Below is a small trained network, with its code and all its weights. Each question gives an input and a class and asks what happens when units are switched off, that is, made to give their printed mean instead of their output.

import numpy as np


def w(rows, s, z=0):
    codes = np.array(rows[::2]) - 128.0
    scale = np.full(codes.shape[1], s)
    scale[-1] = z or s
    return codes * scale


def norm(h):
    return h / np.sqrt((h * h).mean(-1, keepdims=True) + 1e-5)


def f(y):
    return y / 2 * (1 + np.tanh(0.7978845608 * (y + 0.044715 * y**3)))


def log_softmax(a):
    a = a - a.max(-1, keepdims=True)
    return a - np.log(np.exp(a).sum(-1, keepdims=True))


def net(x, mask):
    res = np.array(x, float).reshape(1, 8) / 4 @ E
    u = 0
    for l in range(2):
        y = f(norm(res) @ A[l][:, :-1].T + A[l][:, -1])
        res = res + np.where(mask[u : u + 4], y, B[l][:, -1]) @ B[l][:, :-1]
        u += 4
    return log_softmax(norm(res)[-1] @ U[:, :-1].T + U[:, -1])


A, B = {}, {}
E = w([
[110,37,102,135,56,175,55,171],'x0',
[49,92,221,24,5,205,90,39],'x1',
[134,99,242,236,143,100,145,93],'x2',
[146,238,145,65,104,162,138,145],'x3',
[95,106,60,161,69,129,120,108],'x4',
[62,32,146,128,127,180,56,128],'x5',
[191,128,9,86,63,80,114,144],'x6',
[107,168,131,184,2,180,88,56],'x7',
],0.0097)
A[0] = w([
[157,143,120,206,222,109,139,155,3],'0.n1',
[109,69,81,191,100,141,102,137,118],'0.n2',
[166,162,144,252,96,106,142,62,29],'0.n3',
[115,30,239,202,150,110,127,106,118],'0.n4',
],0.03,0.004)
B[0] = w([
[112,189,181,189,148,154,206,250,225],'0.n1',
[88,99,97,119,87,104,101,149,203],'0.n2',
[134,152,100,105,75,112,86,39,210],'0.n3',
[151,213,123,69,182,113,125,68,250],'0.n4',
],0.021,0.023)
A[1] = w([
[116,40,177,229,225,220,128,102,5],'1.n1',
[50,137,251,61,126,226,91,111,136],'1.n2',
[207,164,148,122,157,133,155,188,165],'1.n3',
[152,80,238,227,222,138,101,62,11],'1.n4',
],0.025,0.0026)
B[1] = w([
[110,161,2,152,115,159,192,125,134],'1.n1',
[131,222,140,137,79,146,141,71,236],'1.n2',
[128,77,92,103,110,100,153,92,249],'1.n3',
[160,188,27,150,92,79,59,170,134],'1.n4',
],0.022,0.015)
U = w([
[113,246,136,113,101,112,120,37,189],'0',
[163,34,184,210,213,186,64,107,2],'1',
[126,60,70,82,170,60,86,91,64],'2',
[123,155,137,159,180,82,213,226,99],'3',
[80,16,106,151,5,150,26,117,187],'4',
],0.012,0.006)

Each question gives the input, the list of numbers given to net, and the class t.
The units are the neurons (one row each of A and B). Each row of codes is followed by its name. A weight is (code - 128) times the scale printed after its matrix; where a second scale follows, it is the last column's (A, B and U).
mask holds one flag per neuron, layer by layer. A switched-off neuron (its flag False) gives its mean, the last column of its row in B, instead of its output. The means were averaged over made-up inputs and are rounded, as every weight is.
A unit's drop is (log p(t) with every unit on - log p(t) with that unit switched off) / (log p(t) with every unit on - log p(t) with every unit switched off).
The circuit of an input: a set's keep is (log p(t) with only the set's units on - log p(t) with every unit switched off) / (log p(t) with every unit on - log p(t) with every unit switched off). Starting from all 8 units, units are removed one at a time, each time the one whose removal leaves the highest keep (on an exact tie, the one counted first), for as long as the keep stays at least 0.8.
units of the circuit, in order: the units of the circuit, biggest drop first
top k neurons: the k neurons with the biggest drops, biggest first
k most important neurons of layer l: the k neurons of layer l with the biggest drops, biggest first
drop when u is switched off: that unit's drop, to one decimal
input [-2,3,3,4,-6,-6,4,-7], class 2: units of the circuit, in order -> 1.n3, 0.n4, 1.n2
input [-3,-4,-6,0,-3,6,6,3], class 2: units of the circuit, in order -> 1.n2, 0.n1
input [-2,-1,1,-2,-7,1,-4,-7], class 3: 2 most important neurons of layer 0 -> 0.n1, 0.n3
input [-2,-1,-4,4,3,6,4,-8], class 2: units of the circuit, in order -> 0.n1, 1.n2
input [-6,-2,-8,-3,-4,-1,7,-7], class 3: units of the circuit, in order -> 0.n3, 0.n4
input [-2,1,5,8,5,8,5,8], class 4: units of the circuit, in order -> 0.n4
input [-5,-5,0,-1,-3,3,7,3], class 3: 2 most important neurons of layer 0 -> 0.n1, 0.n4
input [5,1,-3,-1,-2,-7,7,0], class 2: units of the circuit, in order -> 1.n2, 0.n1
input [6,-3,-8,0,2,-4,1,4], class 4: top 2 neurons -> 0.n4, 0.n1
input [-3,-6,-2,-6,7,1,0,7], class 4: top 2 neurons -> 0.n4, 0.n2
input [5,3,1,-7,-8,-3,7,-3], class 2: top 2 neurons -> 1.n2, 0.n3
input [-4,3,-5,-6,7,-8,-7,8], class 4: top 4 neurons -> 0.n4, 0.n1, 1.n2, 0.n3
input [0,-4,2,5,-7,-8,-5,0], class 3: 2 most important neurons of layer 0 -> 0.n1, 0.n4
input [5,-2,-8,0,-2,-3,6,7], class 4: top neuron -> 0.n4
input [-6,-1,-7,0,3,-1,8,-8], class 2: 2 most important neurons of layer 1 -> 1.n3, 1.n2
input [1,-6,8,0,-3,7,1,-7], class 3: 2 most important neurons of layer 0 -> 0.n1, 0.n3
input [-5,3,-6,8,7,-8,0,-2], class 2: 2 most important neurons of layer 1 -> 1.n2, 1.n3
input [7,5,-2,-8,2,5,5,-6], class 4: drop when 0.n2 is switched off -> 0.2
input [3,4,3,3,2,-4,7,-7], class 4: drop when 0.n4 is switched off -> 0.7
input [2,-8,3,1,5,7,-6,-3], class 3: drop when 0.n1 is switched off -> 0.9
input [0,-4,-1,2,3,5,4,-2], class 3: most important neuron of layer 0 -> 0.n3
